Below are the code and all the weights of a small trained network. Each question names an input and a class and asks about switching units off, where a switched-off unit gives its printed mean instead of its output.

import numpy as np


def w(rows, s, z=0):
    codes = np.array(rows[::2]) - 128.0
    scale = np.full(codes.shape[1], s)
    scale[-1] = z or s
    return codes * scale


def f(y):
    return y / 2 * (1 + np.tanh(0.7978845608 * (y + 0.044715 * y**3)))


def log_softmax(a):
    a = a - a.max(-1, keepdims=True)
    return a - np.log(np.exp(a).sum(-1, keepdims=True))


def net(x, mask):
    res = np.array(x, float).reshape(1, 6) / 4 @ E
    y = f(res @ A[0][:, :-1].T + A[0][:, -1])
    res = res + np.where(mask, y, B[0][:, -1]) @ B[0][:, :-1]
    return log_softmax(res[-1] @ U[:, :-1].T + U[:, -1])


A, B = {}, {}
E = w([
[75,95,199,95],'x0',
[78,67,97,116],'x1',
[159,231,160,107],'x2',
[131,121,168,246],'x3',
[81,75,123,44],'x4',
[82,185,90,183],'x5',
],0.012)
A[0] = w([
[142,125,193,140,66],'neuron 1',
[139,18,116,117,176],'neuron 2',
[122,99,202,164,96],'neuron 3',
[142,132,145,115,52],'neuron 4',
[253,190,99,105,179],'neuron 5',
[127,126,240,189,110],'neuron 6',
[124,192,77,238,135],'neuron 7',
[185,143,135,88,57],'neuron 8',
[110,170,144,75,255],'neuron 9',
[60,184,183,110,63],'neuron 10',
],0.013,0.0057)
B[0] = w([
[112,195,181,89,148],'neuron 1',
[66,63,141,34,207],'neuron 2',
[104,119,243,84,165],'neuron 3',
[171,121,140,130,125],'neuron 4',
[200,126,81,191,242],'neuron 5',
[134,110,235,96,201],'neuron 6',
[116,112,9,157,247],'neuron 7',
[175,185,99,254,153],'neuron 8',
[90,113,23,142,200],'neuron 9',
[10,134,121,78,163],'neuron 10',
],0.0088,0.015)
U = w([
[131,76,15,156,239],'0',
[62,2,148,59,209],'1',
[185,110,201,147,3],'2',
],0.0094,0.0046)

Each question gives the input, the list of numbers given to net, and the class t.
The units are the neurons (one row each of A and B). Each row of codes is followed by its name. A weight is (code - 128) times the scale printed after its matrix; where a second scale follows, it is the last column's (A, B and U).
mask holds one flag per neuron, in row order. A switched-off neuron (its flag False) gives its mean, the last column of its row in B, instead of its output. The means were averaged over made-up inputs and are rounded, as every weight is.
A unit's drop is (log p(t) with every unit on - log p(t) with that unit switched off) / (log p(t) with every unit on - log p(t) with every unit switched off).
The circuit of an input: a set's keep is (log p(t) with only the set's units on - log p(t) with every unit switched off) / (log p(t) with every unit on - log p(t) with every unit switched off). Starting from all 10 units, units are removed one at a time, each time the one whose removal leaves the highest keep (on an exact tie, the one counted first), for as long as the keep stays at least 0.8.
units of the circuit, in order: the units of the circuit, biggest drop first
k most important neurons: the k neurons with the biggest drops, biggest first
drop when u is switched off: that unit's drop, to one decimal
input [-1,-2,4,-6,8,-6], class 0: units of the circuit, in order => neuron 8
input [6,-7,-2,-2,-5,-1], class 2: units of the circuit, in order => neuron 2; neuron 7
input [7,1,5,2,-6,3], class 1: units of the circuit, in order => neuron 10; neuron 5
input [-2,-5,-1,-1,5,-6], class 0: 2 most important neurons => neuron 6; neuron 8
input [-5,3,-5,6,2,-2], class 1: 2 most important neurons => neuron 2; neuron 5
input [-3,-3,-4,-4,5,4], class 1: 2 most important neurons => neuron 7; neuron 5
input [-4,-4,-2,7,-6,-7], class 2: 2 most important neurons => neuron 6; neuron 3
input [4,-8,3,4,5,7], class 1: drop when neuron 5 is switched off => 0.1
input [8,-4,7,8,0,4], class 1: drop when neuron 10 is switched off => 0.8
input [-3,-3,-8,-7,4,8], class 1: drop when neuron 8 is switched off => 0.1
